Below is a small trained network, with its code and all its weights. Each question gives an input and a target symbol and asks what happens when units are switched off, that is, made to give their printed mean instead of their output.

import numpy as np


def w(rows, s, z=0):
    codes = np.array(rows[::2]) - 128.0
    scale = np.full(codes.shape[1], s)
    scale[-1] = z or s
    return codes * scale


def f(y):
    return np.maximum(y, 0)


def softmax(a):
    e = np.exp(a - a.max(-1, keepdims=True))
    return e / e.sum(-1, keepdims=True)


def log_softmax(a):
    a = a - a.max(-1, keepdims=True)
    return a - np.log(np.exp(a).sum(-1, keepdims=True))


def net(x, mask):
    ids = ['ΛΠΣγδεμξτψω'.index(c) for c in x.split()]
    T = len(ids)
    res = E[ids] + P[:T]
    u = 0
    for l in range(3):
        r = res
        for j in range(2):
            rows = slice(2 * j, 2 * j + 2)
            q, k, v = (r @ M[l][rows].T for M in (Q, K, V))
            z = softmax(np.where(np.tri(T) > 0, q @ k.T / 2**0.5, -1e9)) @ v
            o = O[l][rows]
            res = res + np.where(mask[u + j], z, o[:, -1]) @ o[:, :-1]
        u += 2
        y = f(res @ A[l][:, :-1].T + A[l][:, -1])
        res = res + np.where(mask[u : u + 8], y, B[l][:, -1]) @ B[l][:, :-1]
        u += 8
    return log_softmax(res[-1] @ U[:, :-1].T + U[:, -1])


Q, K, V, O, A, B = {}, {}, {}, {}, {}, {}
E = w([
[97,32,133],'Λ',
[110,196,240],'Π',
[143,70,173],'Σ',
[122,221,82],'γ',
[175,119,127],'δ',
[3,161,116],'ε',
[172,129,135],'μ',
[78,146,42],'ξ',
[184,101,117],'τ',
[33,53,115],'ψ',
[75,239,159],'ω',
],0.016)
P = w([
[49,205,16],'0',
[161,27,55],'1',
[182,13,38],'2',
[174,18,30],'3',
[170,15,29],'4',
[182,15,33],'5',
[173,3,33],'6',
[167,12,35],'7',
[176,19,31],'8',
],0.0023)
Q[0] = w([
[9,150,69],'L0H0',
[131,40,185],'L0H0',
[176,183,131],'L0H1',
[154,2,90],'L0H1',
],0.0093)
K[0] = w([
[164,7,254],'L0H0',
[175,123,172],'L0H0',
[23,93,198],'L0H1',
[77,133,171],'L0H1',
],0.0056)
V[0] = w([
[85,208,106],'L0H0',
[100,88,94],'L0H0',
[173,161,179],'L0H1',
[99,2,44],'L0H1',
],0.0068)
O[0] = w([
[215,145,2,234],'L0H0',
[99,141,76,212],'L0H0',
[161,201,211,7],'L0H1',
[74,101,49,218],'L0H1',
],0.0059,0.0012)
A[0] = w([
[190,98,88,28],'L0N0',
[123,195,164,5],'L0N1',
[224,107,171,96],'L0N2',
[104,119,105,180],'L0N3',
[115,132,109,197],'L0N4',
[202,2,219,95],'L0N5',
[10,182,121,112],'L0N6',
[195,124,198,36],'L0N7',
],0.0091,0.0023)
B[0] = w([
[116,253,135,171],'L0N0',
[21,138,131,161],'L0N1',
[179,164,132,181],'L0N2',
[62,148,193,192],'L0N3',
[96,76,167,185],'L0N4',
[69,145,173,218],'L0N5',
[163,142,38,252],'L0N6',
[156,117,69,157],'L0N7',
],0.0062,0.0047)
Q[1] = w([
[146,128,154],'L1H0',
[113,132,134],'L1H0',
[85,135,251],'L1H1',
[160,146,202],'L1H1',
],0.013)
K[1] = w([
[117,93,134],'L1H0',
[228,71,203],'L1H0',
[103,255,112],'L1H1',
[127,147,79],'L1H1',
],0.0082)
V[1] = w([
[110,1,92],'L1H0',
[179,31,21],'L1H0',
[92,183,90],'L1H1',
[127,129,178],'L1H1',
],0.0072)
O[1] = w([
[155,120,215,104],'L1H0',
[254,90,112,164],'L1H0',
[82,25,159,254],'L1H1',
[121,123,85,56],'L1H1',
],0.0068,0.0022)
A[1] = w([
[126,119,170,255],'L1N0',
[250,160,176,51],'L1N1',
[129,172,128,168],'L1N2',
[86,124,93,176],'L1N3',
[109,112,242,57],'L1N4',
[144,99,91,186],'L1N5',
[115,114,127,84],'L1N6',
[139,181,151,90],'L1N7',
],0.014,0.0046)
B[1] = w([
[181,53,200,207],'L1N0',
[3,69,74,181],'L1N1',
[150,179,127,194],'L1N2',
[108,79,153,255],'L1N3',
[192,194,61,193],'L1N4',
[210,159,127,215],'L1N5',
[84,145,132,144],'L1N6',
[150,90,120,153],'L1N7',
],0.0075,0.006)
Q[2] = w([
[72,172,47],'L2H0',
[187,37,255],'L2H0',
[141,24,108],'L2H1',
[62,250,230],'L2H1',
],0.0045)
K[2] = w([
[253,151,135],'L2H0',
[223,99,193],'L2H0',
[75,36,189],'L2H1',
[56,167,125],'L2H1',
],0.0049)
V[2] = w([
[217,78,148],'L2H0',
[206,1,72],'L2H0',
[146,136,182],'L2H1',
[7,217,144],'L2H1',
],0.0074)
O[2] = w([
[116,144,86,113],'L2H0',
[40,193,151,252],'L2H0',
[216,2,96,62],'L2H1',
[115,176,132,68],'L2H1',
],0.0072,0.0027)
A[2] = w([
[123,173,122,87],'L2N0',
[99,76,88,141],'L2N1',
[91,90,98,119],'L2N2',
[9,184,181,137],'L2N3',
[104,89,104,92],'L2N4',
[96,189,49,160],'L2N5',
[52,163,148,121],'L2N6',
[128,89,158,253],'L2N7',
],0.013,0.0035)
B[2] = w([
[126,2,152,159],'L2N0',
[57,175,220,204],'L2N1',
[83,227,180,192],'L2N2',
[218,148,42,226],'L2N3',
[172,185,174,175],'L2N4',
[75,30,122,254],'L2N5',
[204,132,94,192],'L2N6',
[174,134,170,195],'L2N7',
],0.0077,0.0076)
U = w([
[111,73,223,69],'Λ',
[252,229,163,211],'Π',
[229,32,192,96],'Σ',
[108,9,129,199],'γ',
[153,134,157,177],'δ',
[110,240,101,157],'ε',
[150,132,155,119],'μ',
[35,147,150,5],'ξ',
[155,136,159,125],'τ',
[101,232,194,132],'ψ',
[217,136,95,111],'ω',
],0.012,0.0023)

Each question gives the input, a string of symbols that net reads in full, and the target symbol t.
The units are the heads (2 rows each of Q, K, V and O) and the neurons (one row each of A and B). Each row of codes is followed by its name. A weight is (code - 128) times the scale printed after its matrix; where a second scale follows, it is the last column's (O, A, B and U).
mask holds one flag per unit, layer by layer, with each layer's heads first. A switched-off unit (its flag False) gives its mean, the last column of its rows in O or B, instead of its output. The means were averaged over made-up inputs and are rounded, as every weight is.
A unit's drop is (log p(t) with every unit on - log p(t) with that unit switched off) / (log p(t) with every unit on - log p(t) with every unit switched off).
The circuit of an input: a set's keep is (log p(t) with only the set's units on - log p(t) with every unit switched off) / (log p(t) with every unit on - log p(t) with every unit switched off). Starting from the 12 units with the biggest drops (on a tie, the unit counted first), units are removed one at a time, each time the one whose removal leaves the highest keep (on an exact tie, the one counted first), for as long as the keep stays at least 0.8.
units of the circuit, in order: the units of the circuit, biggest drop first
unit that matters most: the unit with the biggest drop
k most important neurons: the k neurons with the biggest drops, biggest first
k most important neurons of layer l: the k neurons of layer l with the biggest drops, biggest first
heads that matter: for each layer, one digit per head in row order, 1 if its drop is at least 0.15 and else 0, layers parted by /
input ε ξ ψ, target ψ: units of the circuit, in order : [L2N2; L2N1; L2N5]
input Π ω Λ ε ω ψ μ, target Π: units of the circuit, in order : [L2N5]
input Π δ Π Π γ ε Σ μ, target Π: units of the circuit, in order : [L1H0; L2H0; L2N5; L2H1]
input Π γ ψ ε δ, target Π: heads that matter : 01 / 10 / 11
input γ Λ γ γ γ γ δ δ μ, target γ: 2 most important neurons : [L1N1; L2N5]
input Π τ ε ε ψ Π τ, target Π: 4 most important neurons : [L2N5; L0N0; L1N3; L2N0]
input γ γ ε Λ τ δ γ Σ μ, target γ: heads that matter : 11 / 01 / 00
input Π ω δ Σ Π ε, target ε: heads that matter : 10 / 10 / 11
input Π ψ δ, target Π: heads that matter : 01 / 11 / 11
input Λ Σ ε Λ γ μ ψ, target ψ: 3 most important neurons of layer 2 : [L2N2; L2N1; L2N5]
input Π ω ω Λ Π γ ω, target ω: heads that matter : 00 / 10 / 01
input ξ γ ε γ μ Σ μ, target ξ: heads that matter : 10 / 10 / 10
input γ γ ω τ ξ τ, target γ: 2 most important neurons of layer 2 : [L2N5; L2N2]
input ξ ε ε ψ Λ τ, target ξ: heads that matter : 10 / 10 / 10
input ω ε γ Σ Π μ ξ, target ξ: most important neuron : [L2N3]
input ψ Λ γ ψ ε δ γ Σ Λ, target Λ: heads that matter : 00 / 10 / 11
input γ ω τ, target γ: 3 most important neurons : [L1N1; L2N5; L0N2]
input ξ Σ γ δ, target ξ: heads that matter : 10 / 10 / 10
input ε ω Π Λ δ, target γ: 3 most important neurons of layer 1 : [L1N1; L1N3; L1N0]
input ψ ξ δ δ, target ψ: unit that matters most : L1N1
input Π ψ δ ε ξ, target ξ: 2 most important neurons of layer 0 : [L0N6; L0N5]
input γ γ Π Λ ε γ ψ Π Λ, target Λ: 2 most important neurons of layer 1 : [L1N0; L1N1]
input γ Π τ Σ γ Λ γ ε, target ε: 4 most important neurons : [L2N3; L0N6; L2N2; L1N3]
input Λ τ Π μ ξ γ Π ω, target ω: 2 most important neurons : [L2N3; L2N6]
